[128 = 0]

[136 137 122 129  93 127 123 125 131 160 139 145 114 133 144 112 103 128
 134 141 121 121 136 100 119 128 110 119 153 131 125 154 146 151 136 128
 129 146 108 144 118 130 130 130  31 153 101  69 143 177 141  84 124 237
 146 137 109 123 132 135 143 106 112 137 114  94 124] : [34]
[104 109 143 137 105 111 117 125 140 148 133 113 144 131 134 135 123  94
 121 126 123 102 135 117 159 142 130  93 114 129 122 183 162 133 126 167
 134 138 142 138 109 100 162 139 125 143 154  60 126 124 144 100 133 239
 154 115 138 136 130 122 101  52 117 135 116 111 125] : [26]
[129 114 125 133 111 110 111 133 131 120 137 150 108 127 132 126 119 100
 152 141 130 131 139 116 127 175 100 103 129 141 123 156 142 123 132 118
 126  96 122 160 109  99 156 149 140 136 147 104 109 128 123 122 127 153
 160 128 125 136 139 149  96  53 118 130 109 124 141] : [26]
[125  53 113 106 120  96  99  81 125 147 100 105 108  82 130 106 132  85
  97 162 137 108 142 170 134 192  92 117 126 122 114 180 159 130 111 173
 139 102 157 117 108  49 130 154 136 135 131  64 127 126 131  97 141 252
 160 104 134 130 122 112 116  84 101 129 117  97 141] : [26]
[123  84 115 136  76 116  98 118 133 148  90 138 119 126 121 117 133  74
 120 126 175 117 124 103 132 173  93  97 114 133 113 163 157 127 123 152
 113 103 113 199  92 121 166 153  97 172 128  60 128 138 121  84 137 206
 188 109 118 135 135 122  99  68 110 125 108 102 147] : [26]
[122 128  85 119 114 126 135 127 108 134 139 137 112 118 121 127 101 100
 111 148 126 101 139 133 120 147 120  98  91 133 120 175 159 116 120 133
 133 121 138 141 118  89 133 156 152 107 132  73 117 121 127  91 114 226
 141 121 129 134 142 132 103  49 116 137 124 115 111] : [26]
[124  93 129 123  76 124 112  97 138 179 123 150 107 129 127 123 126  92
 125 154 128 122 137 147 148 149  97 175 128 147 104 157 155 121 128 108
 140 134 123 137 110 104 168 155   4 193 113  32 117 182 129 100 111 252
 155 109 133 128 140 125  98  87 113 142  95  83 109] : [34]
[128 108 131 142  80 151 105  97 135 181 139 140 125 141 128 148 127 114
 127 152 129 110 126 148 191 135 115 133 130 106  91 143 146 117 162 117
 148 130 114 101 116 126 160 114  47 160 127  44 136 187 128 105 141 252
 150 148 112 131 134 123 127 147 106 123 125 109 131] : [34]
[115 110 106 109 133 119 101 123 110 143 110 174 117 135 124 126 135 117
  95 131 168 113 147 120 112 135  99 105 122 128 111 149 136 134 121 132
 126 119 132 160 101 115 140 136 117 160 121  77 121 116 129 101 128 203
 151 135 121 141 122 133  90  87 115 126 118 113 127] : [26]
[108  90 138 129 118 108 109 137 131 127 115 121 105 140 127 142 142  84
  94 161 130 124 152 124 130 144 110 108 115 156 128 188 162 107 122 123
 109  81 142 147  91  87 141 139 154 138 127  79 186 139 132  96 126 219
 163 106 139 144 146 104  86  47  64 133  92 121 125] : [26]
[120 109 112 141 121 123 122 103 150 151 109  51  37 128 113 128  88 107
 117 142 163 121 134 130 150 159 108 111 120 131 118 169 144 131 114 146
 119 127 135 158  95  97 160 142 126 140 119  84 134 164 129  96 136 229
 150 130 127 141 126 134 135  74 113 109 147  96 127] : [26]
[108  34 113 105 113  98 120  75 139 138 111  96 133 131 128 131 141  71
 102 200 130 135 132 154 165 184 124  95 106 127 126 175 157 126 112 136
 124 100 176  96 129  45 144 175 139 151 119  44 115 111 126 118 133 247
 155 120 115 137 128 106 121  44  95 129 144 111 122] : [26]
[111 121 142 167 146 138 120 129 139 141 123 151 132 121 122 111 119 109
 141 136 132 117 126 134 150 146 111 116 130  52 121 154 139 130 130 138
 120 104 131 166  96 146 122 128 193 138 137 113 137 134 133 102 115 187
 139 131 141 131 118 132  70  58 105 133 112 125 138] : [26]
[126  88 108 144 128 117  91  78 127 145 123 139  94 141 127 131 129  98
 112 153 139 120 130 130 156 169 102 116 124 117 105 139 151 146 125 157
 140 119 148 132 107  93 139 140 135 164 129  77 137 142 135 108 132 252
 181 131 138 141 129 120 103  68 120 135 107 112 134] : [26]
[114 111 116 129 111 114 113 107 127 141 112 148 123 119 129 131 119  98
 123 145 124 140 131 105 118 120 110 128 123 125 121 152 150 126 138 139
 113 120 130 160 125 112 135 140 103 162 122  85 101 150 123 145 128 198
 139 108 156 142 130 134 104  57 131  92 117 110 132] : [26]
[119 148 144 143 127 131 138 150 127 120 131 178 134 140 105 115 123 125
 141 126 112 114 139 124 143 115 101 113 131 142 121 156 162 126 123 134
 128 110 127 175 105 126 152 116 154 145 134 103 130 147 130 101 131 154
 146 145 140 145 138 108  53  69 101 128 115  89 131] : [26]
[143 114 113 127 132 119 126 111 122 147 127 112 113 131 123 128 128 106
 109 141 139 127 122 111 159 157 121  88 124 135 120 164 155 124 126 146
 110 113 180 136 114 101 146 157 175 124 137  67 136 136  94 114 135 189
 151 122 145 130 146 104 116  39 123 117 137 111 143] : [26]
[110  96 130 140 116 105 121  97 128 145 121 129 118 128 134 127 135  83
 122 145 124 121 142 151 151 181 106 101 132 134 115 159 157 133 131 147
 117 126 154 162 112  84 139 126 117 185 133  43 128 124 129 101 149 225
 142 128 160 133 136 133 126  33 114 135 122  92 131] : [26]
[123 138 133 135  81 135 135 112 125 181 145 140 104 132 128 119 101 106
 131 155 124  98  88 129 144 121 113  95 129 133 127 148 154 131 138 115
 149 114 115 134 114 128 147 128  15 146  98  51 108 190 121 112 106 252
 162 130 123 115 119 133 143 107 120 143 114  48 109] : [34]
[111  98 108 110 125 112 131 106 139 138 130 109 102 133 135 126 133  89
  94 153 133 122 140 139 160 152 143 106 120 132 115 179 137 132 115 147
 131 129 164  99 108  63 153 172 144 116 130  56 122 110 138  97 131 252
 148 104 131 130 134 113 123  77 110 133 133 113 130] : [26]
[115  72 121 124 111 105  94  92 130 149 114 145 104 131 118 126 141  86
 128 188 140 107 163 148 151 153 107 103 130 122 104 165 152 135 134 144
 124  97 146 170 117 101 151 139 121 149 126  59 131 150 125  97 116 241
 139 129 135 139 151 124  98  25 132 130 129 103 126] : [26]
[120 124 127 127  96 137 121 152 140 162 114 126 113 145 117 125 120  96
 127 160 133 123 145 137 142 131  75 117 117 145 126 195 150  80 131 121
 145 102 103 153  95  97 141 146 102 147 130  60 124 140 127 100 104 242
 154 145 126 127 148 114  89  70 111 136 118 100 132] : [26]
[142  98 120 138  81 136 124 128 120 176 121 117 122 129 134 142 150  93
 127 144 121 104 122 126 167 138 115 108 124 129 129 148 156 133 142 127
 118 104 117 139 116 125 158 138  52 167 119  47 114 183 125 115 145 252
 146 141 135 140 137 127 142 108 123 142 113 100 112] : [34]
[125 102 112 123  82 141 114  78 131 183 127 128 107 143 118 133 126  98
  94 142 110 109 134 128 120 164 104  95 120 126 106 143 139 134 131 133
 134 139 144 123 125 119 136 139  21 154 117  21 121 182 121 113 132 252
 139 141 133 151 127 128 147 113 107 132 126 101 111] : [34]
[129 103 106 119 115 139 117  88 157 141  99 148 122 121 137 128 138  76
 102 146 135 114 123 146 164 171 127 111 121 104 120 183 141 130 123 138
 104 114 157 112  96  85 145 145 156 112 134  33 137 125 133  75 134 252
 147 124 145 148 123 125 115  81 120 119 130 107 128] : [26]
[120 101 116 130  82 119 120 106 140 174 137 142 121 135 114 125  79 104
 122 143 126 129 130 107 125 136  86 125 131 140 115 205 157 136 128 133
 135 137 136 125 104 119 144 152  30 164 119  45 129 163 139 110 132 252
 145 138 147 104 119 132 138  82 102 139 119 114 117] : [34]
[159 128 116 132 141 134  61 106 133 126 114 141 130 130 152 127 173 129
 129 129 152 148 136 117 149 155 113 112 121 146 119 155 134 136 125 139
 113 122 140 137  83 108 177 127 167 130 127  79 122 124 118  76 134 211
 172 141 132 129 130 108  84  89  97 129 134 123 138] : [26]
[116  78 126 119 130  94 113  96  96 134  77 122 123 139 128 129 121  74
 104 144 129 114 151 109 131 168 123 104 121 123 111 155 142 126 113 153
 119 101 136 149 101 139 142 156 142 152 123  79  93 123 122 105 131 193
 160 127 141 130 138 130  99  68 135 134 128 110 132] : [26]
[109 135 107 130 104 110 122 110 136 133 138 110 106 135 122 124 125 105
 123 156 111 125 131 125 159 139 108 105  90 117 128 172 165 137 116 126
 125  76 122 152  97  99 144 138 111 152 116  48 131 148 153 105 153 226
 155 137 113 136 136 121 136  55 125 129 115 119 118] : [26]
[131 127 113 120 102 110 134 134 126 151 118  94 123 142 132 139 120  89
  65 150 137 123 119 119 168 135 124 102 107 125 113 201 141 131 122 132
 127 107 143 137 100  89 173 133 142 126 122  43 114 129 135  83 120 244
 193 130 147 128 123 127 110  75 110 137 137 122 134] : [26]
[109  89 108 109 123 135 102  75 130 154 114 102 139 109 152 156 133 105
  78 168 144 136 127 135 187 181 139 113 105 109 125 140 157 130 126 135
 133 108 149 106 106 107 153 156 143 136 139  53 119 120 152 107 126 252
 145 155  79 132 132 129 119  89 114 140 127 115 129] : [26]
[129 126 113 141 117 131 120  83 131 172 141  99 118 124 133 131 128 104
 136 141 125 108 137 140 145 134 113 104 119 125 113 164 148 137 126 113
 132 123 135 135 104 103 151 133  24 148 110  55 123 162 124  81 135 252
 159 108 130 134 132 115 125  87 100 145 104 105 124] : [34]
[121 131 120 148 134 119 105 117 125 126 117 165 115 147 136 119 116 115
 144 119 135 111 141 105 135 152  92 114 147 124 104 137 149 139 123 140
 117 113 127 176 112 137 147 136 135 174 127 117 131 144 136 125 129 196
 146 127 133 149 143 121  70  30 115 117 104 132 119] : [26]
[132 111 119 126 109 128 121 124 121 152 125 133 110 133 125 128 121  90
 142 153 117 129 133 127 159 142 119 111 124 120 116 200 149 122 129 132
 123 119 133 155 104  96 146 141 131 141 134  50 131 132 129  94 127 239
 160 121 137 145 136 115  82  45 128 143  92 113 140] : [26]
[125 116 112 116 114 137 123 108 119 133 139 157 111 146 134 100 127 113
 152 155 132 121 144 134 121 164 112 122 114 144  98 176 156 129 120 138
 127 140 138 152  97 110 126 135 137 154 125  63 122 138 122 106 135 247
 150 118 155 145 136 122  84  65  91 128 123 131 124] : [26]
[120 121 118 143  94 116 128  97 140 150 124 112 118 127 134 124 124  99
 128 138 127 107 125 116 163 121 111 103 120 135  99 196 137 143 139 151
 132 116 114 158  90 109 176 135  96 149 134  33 125 155 132 103 146 252
 156 139 143 140 142 124  97  58 130 140 121  96 113] : [26]
[126 100 124 153 102 114 105 192 116 136 156 117 110 137 123 145 127 107
 137 134 130 129 131 125 155 126  90 118 120 132 129 158 152 130 101 127
 157 117 113 143  93 119 149 136  97 157 125  71 125 177 123 118 135 243
 150 137 112 156 124 107 164  72  73 135 118 107 139] : [26]
[113  97 117 115 122  78 118 122 124 140 115 128 118 122 128 118 115 103
 107 153 148  91 148 129 135 150 113 117 105 149 141 171 140 120 117 142
 116 117 127 152 100 100 143 162 145 166 125  90 119 116 107 117 126 204
 156 121 147 136 131 111  87  52 113 131 123 106 132] : [26]
[134 132 128 134  83 151 100  61 139 169 117 141 119 143 119 111  99 129
 127 130 151 141 152 125 123 104 105 130 104 128 117 150 142 130 120 113
 144 133 126 120 110 116 155 118  53 161 111  63 144 252 147 112 137 252
 135 143 117 122 152 154 132 167 121 140 128  97 111] : [34]
[121 162 120 128  82 167 131 106 137 178 143 151 123 141 110 127 111 113
 135 173 124 107 129 136 144 138 113 111 127 128 115 179 113 118 112 106
 146 152 130 130 100 112 139 144  41 115 121  11 132 177 113  92 122 252
 148  90 131 114 133 136 140 112 109 149 115  96 134] : [34]
[112  65 125 128  93 119 106  96 129 142 110 109 123 134 123 135 130  87
 117 145 137 142 142 152 165 156 128 119 113 120 101 167 188 134 121 134
 137 125 139 118 114  86 141 206  54 161 126  41 114 175 139 113 137 252
 159 126 115 134 135 121 137  91  99 126 131 102 120] : [26]
[118  82 124 119 103 107 133 104 143 154 110 108 121 134 116 124 189  77
  96 161 142 113 130 137 173 149 112 130 107 132 128 198 130 137 139 137
 124 114 143 127 102  80 160 140 114 165 127  28 130 137 119 100 165 252
 158 129 125 148 138 114 103 159  59 142 125 110 131] : [26]
[133  86 128 121 102 123 113 116 131 141 132 137 124 136 113 107 129 117
 135 138 130 145 137 134 145 147 103  98 111 146 120 181 137 141  52 133
 104 108 163 149 107  92 138 132 149 141 124  62 110 129 119 111 133 229
 152 139 145 143 139 128  79  57 105 145 114 106 124] : [26]
[117  74 120 109 113 104 117  83 141 146 100 104 111 121 146 135 134  96
 108 148 127 141 131 157 162 153 130 109 107 111 121 136 152 133 117 136
 134 113 150 119 110 105 150 148 134 138 121  72 120 149 131 112 140 250
 159 125 128 137 137 147 107  82 114 136 152 116 129] : [26]
[129 160 104 138  73 170 102 114 138 170 141 150 107 171 130 120 138  74
 118 122 131 155  71 140 144 129 103 137 129 126 105 149 115 133 110 114
 146 142 124 113  90 123 138 116  45 123 138  50 123 165 128  82 100 252
 150 114 114 118 126 137 135 181 102 121 134  96 113] : [34]
[129 109 130 127 143 115 102 118 126 151 125 152 128 130 128 134 107  94
 126 143 124 115 139 104 128 136  96 124 113 116 130 127 133 125 117 152
 129 119 105 193 134 159 141 133  80 188 122 100 123 148 149 125 125 170
 141 110 128 122 137 185 100  53 122 136 119 122 121] : [26]
[116  84 131 118 110 102 110 108 136 137 133 109 118 134 107 144 117  85
  46 151 130 117 139 139 155 157 100  85 119 128 110 154 158 150 121 137
 124 120 129 124 113 104 152 154 135 169 130  82 112 144 122 129 133 205
 162 131 177 137 125 125 104  32 128 118 105 147 113] : [26]
[116 100 141 121 117 109 140 155 132 173 119 135 109 130 127 116 116 101
 114 155 123 135 142 125 147 147 129 118  75 128 125 174 136 148 125 132
 111 107 129 160  93  94 149 135 136 149 132  73 127 146 133  96 126 229
 186 200 120 126 127 122  75  56 154 124 178 100 118] : [26]
[128 206 118 122 138 153 144 168 146 126 132 174 103 113 125 116 126 158
 147 122 144 138 134  76 137 108 108 112 118 128 123 158 110 137 131 140
 120  85  90 178 115 144 152 109 180 117 129 101 133 138 131  90 100 202
 134 139 143 154 133 129  58  52 179 124  98  89 139] : [26]
[102 123 120 139 129 137 121 122 120 132 121 153 123 120 128 105 124  87
 147 147 135 137 135 128 126 142  86 106 123 152 112 252 152 130 128 132
 114 115 132 148  99  98 170 135 113 181 130  79 141 135 133  99 123 222
 145 120 149 137 134 120  75  35 103 116 117 100 124] : [26]
[ 37  85 133 102  67 109 127  88 137 185 136 104 124 128 123 130 114  96
 113 174  89 106 134 146 177 131 113 109 114 126 126 164 150 139 127 119
 145 153 133 109 112  96 151 155   4 146 110  25 140 189 129 110 126 252
 170 113 128 125 130 140 163  66 125 150 127  69 106] : [34]
[122 137 135 136 108 134 123  95 141 144 129 147 119 127 126 118 124 103
 135 130 105 132 122 114 146 144 117 111 134 129 110 138 141 133 136 107
 120 125 123 169 114 122 145 120  55 133 119  68 126 174 128 120 138 236
 143 143 122 146 132 149 109  73 112 137 107 121 134] : [34]
[139  90 121 116 104 131 119 117 124 166 129 106 118 130 111 126 107 110
 113 146 136 123 135 131 111 121  97 112 109 132 133 192 156 131 113 118
 130 108 163 158 118 106 146 148 103 172 131  82 111 126 134 101 126 215
 152 122 131 148 119 125 110  50 119 126 107 102 130] : [26]
[111 106 122 131 114 116 108 121 133 131 110 127 106 122 127 127 133  78
 140 141 131 106 137 105 146 153  96  95 130 121 118 155 148 155 119 137
 107 103 128 190 110 116 160 138 145 160 127  57 127 142 113  97 126 203
 157 125 159 154 145 127 105  45 139 128 102 129 142] : [26]
[122 129 114 110  73 121 115  70 123 175 130 110 138 124 125 140 138 109
 119 142 124 119 104 142 124 161 114 120 147 134 105 162 149 128  94 142
 137 108 137 121 133 114 144 131  22 162 102  55 128 172 104 100 131 252
 114 104 131 115 124 120 165 120 117 132 131  87 120] : [34]
[105  89 102 117 121 135 145  92 134 147 104 127 115 135 128 121 114  81
 103 163 138 113 135 139 180 169  98 105 123 109 107 138 124 138 121 161
 123 111 127 149 107 119 165 143 148 191 165  70 129 145 128 116 138 215
 157 145 121 143 115 122  85  69 111 122 129 135 133] : [26]
[123  75  95 129  82 131 120 105 125 182 132 143 121 133 113 122 126  90
 132 149 127 120 158 131 120 131  95 109 116 141 114 181 150 141 124 118
 128 128 128 143  86  97 133 140  42 199 136  47 138 175 131 102 122 252
 157 116 133 125 135 129 113  72  84 144 131  93 129] : [34]
[138 116  98 132  94 103 128 101 117 159  81 119 120 147 121 131 132  74
  93 155 134 116 133 143 123 157 121 108 103 132  66 201 154 138 109 113
 108 121 161 143 102  66 165 149 136 123 109  33 112 141 141  46 135 252
 157  93 140 136 130 124 103  60 107 119 106  83 107] : [26]
[114 125 114 123 110 114 130 148 129 143 136 133 119 118 127 141 108 117
 133 154 138 120 133 120 157 133 120 108 122 142 122 164 158 140 123 114
 122  85 123 150  92  96 156 122 155 123 125  19 124 143 135  97 128 252
 158 132 144 156 135 107  59  44 117 126 125  96 125] : [26]

[146 163 151 104 141 117 118 120 131 113  86 149 138 164 129 102 127 121
  97 141 117 147 151 158 129 118 133 123 114 143 150 114 126 167 107 163
 168 113 131 120 115  65 130 140 104 134 169 120 116  97 156 136 122 143
 122 137 147 125 158  98 153 135 143 141 148 163 136] : q410
[ 29  91 116 142 107 120  95 118 131 133 142 132 135 165 148 139 105 161
 112 123 117  98 127  79 117 112  96 131 127 122 156 108 113 144 127 150
 144 151 133 142 127 126 131 147 124 152 162 145 144 141 161 117 125 164
 127 127 147  85 102 140 120 105 150  78 102 101 152] : q537
[ 98 124 110 121 131 109 128  96 134 137 105 138 134 146 139 119 107 135
  75 149 121 140 131 143 127 109  92 154 111 152 166 121  62 162 123 160
 139 140 128 122  95  96 128 148 120 156 202 124 127 102 135 103 152 122
 115 139 142 102 115 105 123 122 152 118 132 142 117] : q693
[ 57 108  94 111 114 135 131  90 144 136 141 131 121 134 144 136  95 149
 151 122 130 147 121 100 126 101  89 142 119 142 157 128 105 143 138 144
 105 155 139 131 124 142 122 133 124 139 162 126 133  96 126 114 115 115
 127 123 123 117  95 121 119 128 146  92 138 112 135] : q114
[130 150 129  91 136 112 102 123 137 121  85 141 133 163 139 113 130 119
  91 162 119 147 146 164 141 115 130 140  98 153 167 114 127 177 111 182
 163 116 130 114 119  67 135 147  99 136 202 125 108  85 157 140 122 162
 120 144 148 126 134  96 162 121 155 134 158 137 126] : q410
[148 169 134 103 120 111 105  96 107 127  81 133 143 135 131 120 124 121
  78 102 125 123 101 146 126 116  97 126 123 152 141 137  93 148 131 160
 145 137 118 126 101  81 120 131 127 164 159 134 120 120 122 118 149 111
 111 129 147 113 137 109 124 143 123 130 133 130 112] : q693
[113 154 139 103 137 112  87 105  95 127 101 132 142 146 117 138 104 130
  49  76 118  93 111 138 125 143  94 126 130 151 145 124 103 152 144 156
 132 130 121 129 106  71 130 134 125 169 169 143 126 122 124 117 133 127
 112 122 178 111 131 109 117 140 123 100 116 136 104] : q693
[ 83  98  92 124 135 127 129 100 109 156  96 146 114 138 133  98  87 141
  82 100 115 174 153 151 127  76 106  71 122 157 141 114 152 136  96 130
 133 120 117 131  99  79 127 149 115 131 146 140 130 113 155  99 104 165
 105 125 161 126 136  86 148 159 153 121 115 125 137] : q656
[ 67  99 121 119  93 110 122  99 139 140 164 116 135 139 149 136 114 148
 123 127 122 104 119  97 133 105  99 131 150 117 123 132 102 140 132 116
 141 147 126 150 132 139 121 123 124 139 141 159 130 146 145 131 141 172
 116 126 136  87 106 127 129 123 148 104 117 113 155] : q537
[ 29 117  91 106 113 126 157  89 157 127 165 144 133 133 145 143 101 157
 126 130 141 143 128  72 108 104  73 159 126 123 176 130  72 148 152 148
  99 165 163 142 117 142 127 133 122 151 183 118 125 105 133 118 125  91
 129 115 108  85  89 128 117 125 154  90 135 107 149] : q114
[ 91 122 118 120 127 125  98 116 125 133 103 133 132 152 142 127 121 139
  79 106 120 127 125 136 129 117 102 135 117 141 155 119 112 147 128 162
 128 135 115 126 112  97 130 143 120 149 169 124 127 112 138 125 128 142
 118 132 154 126 116 115 132 120 143 109 128 131 122] : q693
[ 47  68  82 155 124 117 141 121 152 151 160 110 127 134 144 120  92 156
 120 134 129 131 148 118 117 107 105 135 116 143 151 120  83 120 115 101
 128 145 128 130 111 160 133 168 130 114 195 149 145 117 151  79 121 143
 122 128 130 115  74 119 118  94 159  87 109 150 139] : Q938
[ 62 109 122 121  91 130  97 106 115 126 150 124 134 156 146 147 107 153
 123 137 114 113 109  64 120  90 107 104 151 121 119 106 149 129 136 120
 137 147 126 151 137 134 124 125 140 137 117 154 134 155 142 135 106 167
 124 113 143  81 111 130 120 123 139  92  98  88 152] : q537
[ 29 132 118  87 122 112 167 105 150 130 116 149 137 133 128 125 115 142
 110 101 140 121 140  84 119 141  96 135 132 129 181 129 109 141 157 135
 102 137 158 134 112 119 128 113  98 143 173 136 126  92 127 134 105  94
 114 110 141 105 121 108 125 163 163  89 122 126 152] : q114
